Below are the code and all the weights of a small trained network. Each question names an input and a target symbol and asks about switching units off, where a switched-off unit gives its printed mean instead of its output.

import numpy as np


def w(rows, s, z=0):
    codes = np.array(rows[::2]) - 128.0
    scale = np.full(codes.shape[1], s)
    scale[-1] = z or s
    return codes * scale


def norm(h):
    return h / np.sqrt((h * h).mean(-1, keepdims=True) + 1e-5)


def f(y):
    return y / 2 * (1 + np.tanh(0.7978845608 * (y + 0.044715 * y**3)))


def softmax(a):
    e = np.exp(a - a.max(-1, keepdims=True))
    return e / e.sum(-1, keepdims=True)


def log_softmax(a):
    a = a - a.max(-1, keepdims=True)
    return a - np.log(np.exp(a).sum(-1, keepdims=True))


def net(x, mask):
    ids = ['βγζμπσψω'.index(c) for c in x.split()]
    T = len(ids)
    res = E[ids] + P[:T]
    u = 0
    for l in range(2):
        r = norm(res)
        for j in range(2):
            rows = slice(4 * j, 4 * j + 4)
            q, k, v = (r @ M[l][rows].T for M in (Q, K, V))
            z = softmax(np.where(np.tri(T) > 0, q @ k.T / 4**0.5, -1e9)) @ v
            o = O[l][rows]
            res = res + np.where(mask[u + j], z, o[:, -1]) @ o[:, :-1]
        u += 2
        y = f(norm(res) @ A[l][:, :-1].T + A[l][:, -1])
        res = res + np.where(mask[u : u + 4], y, B[l][:, -1]) @ B[l][:, :-1]
        u += 4
    return log_softmax(norm(res)[-1] @ U[:, :-1].T + U[:, -1])


Q, K, V, O, A, B = {}, {}, {}, {}, {}, {}
E = w([
[89,89,205,235,173,35,94],'β',
[152,36,116,62,148,114,133],'γ',
[123,81,124,191,48,168,129],'ζ',
[138,69,165,86,212,178,124],'μ',
[116,135,52,180,158,44,103],'π',
[187,171,112,125,150,162,200],'σ',
[153,172,3,145,118,55,123],'ψ',
[53,132,99,102,76,172,98],'ω',
],0.014)
P = w([
[31,111,179,108,118,5,233],'0',
[74,130,106,138,166,91,160],'1',
[104,123,102,142,176,130,125],'2',
[140,134,105,127,163,153,95],'3',
[202,161,117,130,140,205,38],'4',
[234,187,118,121,134,245,2],'5',
],0.0074)
Q[0] = w([
[155,147,102,190,128,83,123],'L0H1',
[110,117,189,115,100,117,166],'L0H1',
[99,95,163,130,115,133,139],'L0H1',
[125,130,147,121,153,136,132],'L0H1',
[111,97,142,100,166,100,250],'L0H2',
[153,132,126,99,110,145,146],'L0H2',
[72,97,125,131,146,104,82],'L0H2',
[82,151,99,160,103,110,106],'L0H2',
],0.019)
K[0] = w([
[193,133,146,169,135,232,121],'L0H1',
[172,117,106,151,138,10,113],'L0H1',
[131,94,122,145,146,46,156],'L0H1',
[114,95,112,125,130,100,98],'L0H1',
[126,125,197,82,96,51,206],'L0H2',
[153,102,99,133,134,140,178],'L0H2',
[67,104,118,119,90,101,57],'L0H2',
[158,175,130,82,80,145,27],'L0H2',
],0.013)
V[0] = w([
[99,160,147,179,62,91,124],'L0H1',
[157,27,149,181,64,150,83],'L0H1',
[42,86,116,93,173,122,18],'L0H1',
[60,162,76,91,96,176,165],'L0H1',
[75,198,125,122,172,194,167],'L0H2',
[94,141,32,172,58,47,254],'L0H2',
[179,208,177,156,132,158,191],'L0H2',
[167,207,107,51,161,56,96],'L0H2',
],0.0058)
O[0] = w([
[119,70,147,125,146,57,183,138],'L0H1',
[165,59,189,163,50,152,144,117],'L0H1',
[63,146,211,201,142,202,188,87],'L0H1',
[150,100,103,90,158,172,203,179],'L0H1',
[111,62,109,230,102,184,135,140],'L0H2',
[124,182,216,106,57,223,67,252],'L0H2',
[1,40,154,147,136,135,165,105],'L0H2',
[66,227,135,169,100,109,179,56],'L0H2',
],0.0057,0.0043)
A[0] = w([
[161,169,113,89,140,189,161,136],'L0N1',
[169,177,63,165,160,77,204,163],'L0N2',
[138,84,57,161,1,104,62,2],'L0N3',
[108,108,195,168,115,180,138,133],'L0N4',
],0.0094,0.0054)
B[0] = w([
[126,101,164,164,100,59,195,255],'L0N1',
[101,122,90,94,164,239,172,233],'L0N2',
[2,49,116,176,104,210,61,251],'L0N3',
[164,79,70,93,56,102,84,214],'L0N4',
],0.0086,0.0037)
Q[1] = w([
[123,71,154,159,164,107,67],'L1H1',
[36,107,81,157,174,140,104],'L1H1',
[140,81,137,65,203,129,148],'L1H1',
[137,94,63,80,104,248,143],'L1H1',
[112,77,209,149,130,72,93],'L1H2',
[112,161,116,102,119,140,134],'L1H2',
[121,133,117,96,168,90,166],'L1H2',
[69,134,203,55,128,88,122],'L1H2',
],0.013)
K[1] = w([
[120,110,241,184,148,107,100],'L1H1',
[86,126,138,204,194,162,161],'L1H1',
[153,105,201,50,181,128,157],'L1H1',
[171,91,85,97,157,245,113],'L1H1',
[98,134,104,123,95,24,82],'L1H2',
[121,153,157,127,121,163,154],'L1H2',
[143,140,139,84,152,92,185],'L1H2',
[89,179,102,67,79,64,147],'L1H2',
],0.012)
V[1] = w([
[221,167,110,166,89,111,162],'L1H1',
[122,62,184,167,78,99,156],'L1H1',
[2,150,123,124,80,90,128],'L1H1',
[209,138,163,87,159,134,88],'L1H1',
[140,103,148,246,97,137,156],'L1H2',
[124,104,121,76,168,192,93],'L1H2',
[148,207,60,159,99,176,122],'L1H2',
[48,136,170,192,214,162,145],'L1H2',
],0.0078)
O[1] = w([
[98,180,221,90,219,147,180,3],'L1H1',
[127,154,47,185,185,168,158,156],'L1H1',
[171,70,142,152,149,191,69,161],'L1H1',
[98,168,139,161,78,82,199,41],'L1H1',
[136,131,110,2,114,86,132,189],'L1H2',
[169,108,243,156,167,135,137,215],'L1H2',
[58,64,129,137,138,67,144,108],'L1H2',
[184,115,136,128,54,89,187,174],'L1H2',
],0.0069,0.0032)
A[1] = w([
[76,125,126,210,204,40,68,42],'L1N1',
[206,142,62,114,111,190,143,31],'L1N2',
[49,98,158,206,165,2,103,3],'L1N3',
[57,145,103,74,172,178,101,74],'L1N4',
],0.0093,0.0048)
B[1] = w([
[36,120,81,105,236,115,116,229],'L1N1',
[123,141,128,169,224,71,84,253],'L1N2',
[77,116,207,129,192,1,47,225],'L1N3',
[190,94,165,162,20,52,183,202],'L1N4',
],0.0077,0.0019)
U = w([
[160,114,196,2,170,135,106,43],'β',
[246,96,130,200,155,69,145,2],'γ',
[105,84,103,142,107,200,80,146],'ζ',
[142,236,172,166,153,192,106,153],'μ',
[72,124,177,121,196,59,118,209],'π',
[177,205,39,82,119,103,122,122],'σ',
[117,157,160,172,52,66,165,129],'ψ',
[87,147,77,90,208,186,208,167],'ω',
],0.0083,0.0043)

Each question gives the input, a string of symbols that net reads in full, and the target symbol t.
The units are the heads (4 rows each of Q, K, V and O) and the neurons (one row each of A and B). Each row of codes is followed by its name. A weight is (code - 128) times the scale printed after its matrix; where a second scale follows, it is the last column's (O, A, B and U).
mask holds one flag per unit, layer by layer, with each layer's heads first. A switched-off unit (its flag False) gives its mean, the last column of its rows in O or B, instead of its output. The means were averaged over made-up inputs and are rounded, as every weight is.
A unit's drop is (log p(t) with every unit on - log p(t) with that unit switched off) / (log p(t) with every unit on - log p(t) with every unit switched off).
The circuit of an input: a set's keep is (log p(t) with only the set's units on - log p(t) with every unit switched off) / (log p(t) with every unit on - log p(t) with every unit switched off). Starting from all 12 units, units are removed one at a time, each time the one whose removal leaves the highest keep (on an exact tie, the one counted first), for as long as the keep stays at least 0.8.
circuit, biggest first: the units of the circuit, biggest drop first
most important unit: the unit with the biggest drop
k most important neurons: the k neurons with the biggest drops, biggest first
top k neurons in layer l: the k neurons of layer l with the biggest drops, biggest first
heads that matter: for each layer, one digit per head in row order, 1 if its drop is at least 0.15 and else 0, layers parted by /
input ζ μ μ ζ σ, target ω: most important unit	L0H2
input β γ ω μ γ γ, target ω: heads that matter	11 / 10
input ζ μ γ, target β: circuit, biggest first	L0H2, L0N3, L1H2, L1H1
input ω μ μ ω, target μ: top 3 neurons in layer 0	L0N3, L0N4, L0N2
input γ β ζ β, target γ: circuit, biggest first	L1H2, L0N3
input ζ γ ω ψ μ π, target μ: circuit, biggest first	L0H2, L0H1, L1H1, L1H2
input μ ω β σ μ, target ω: 4 most important neurons	L1N4, L0N4, L0N3, L1N3
input ψ ψ σ μ, target π: top 3 neurons in layer 0	L0N2, L0N3, L0N1
input ζ π π, target ζ: circuit, biggest first	L0H1, L0N3, L0H2, L0N2
input γ σ β π, target σ: circuit, biggest first	L0H2, L0H1
input β ψ ζ γ, target σ: circuit, biggest first	L1H2, L0N2, L1H1
input μ γ ζ γ, target γ: top 2 neurons in layer 0	L0N2, L0N3
input σ ζ ψ σ ζ σ, target γ: circuit, biggest first	L0N1, L1N2
input σ π γ ω ω ψ, target ω: circuit, biggest first	L0H1, L0N2, L0H2
input β π σ ζ σ, target γ: circuit, biggest first	L0N1
input ζ π ζ π, target ζ: heads that matter	10 / 00
input ζ ψ ψ ζ π σ, target ω: circuit, biggest first	L0H2, L1H1
input ω γ γ π, target ω: 4 most important neurons	L0N2, L0N3, L0N4, L1N3
input σ π σ, target ψ: top 2 neurons in layer 0	L0N1, L0N2
input β π ψ μ, target σ: most important unit	L1H2
input μ ψ ζ μ, target γ: circuit, biggest first	L1H2, L1H1, L0H2, L0N2
input ζ π σ β π, target σ: heads that matter	01 / 00
input β ψ π, target π: 3 most important neurons	L0N3, L0N2, L1N3
input μ β π, target μ: heads that matter	11 / 01
input β ζ μ γ, target σ: heads that matter	00 / 11
input γ π σ μ, target μ: 2 most important neurons	L0N2, L0N1
input γ σ π ζ ψ, target ζ: most important neuron	L0N3
input ψ ζ γ, target π: 4 most important neurons	L0N3, L0N2, L1N3, L0N1
input β ψ ψ, target ψ: 2 most important neurons	L1N4, L0N2
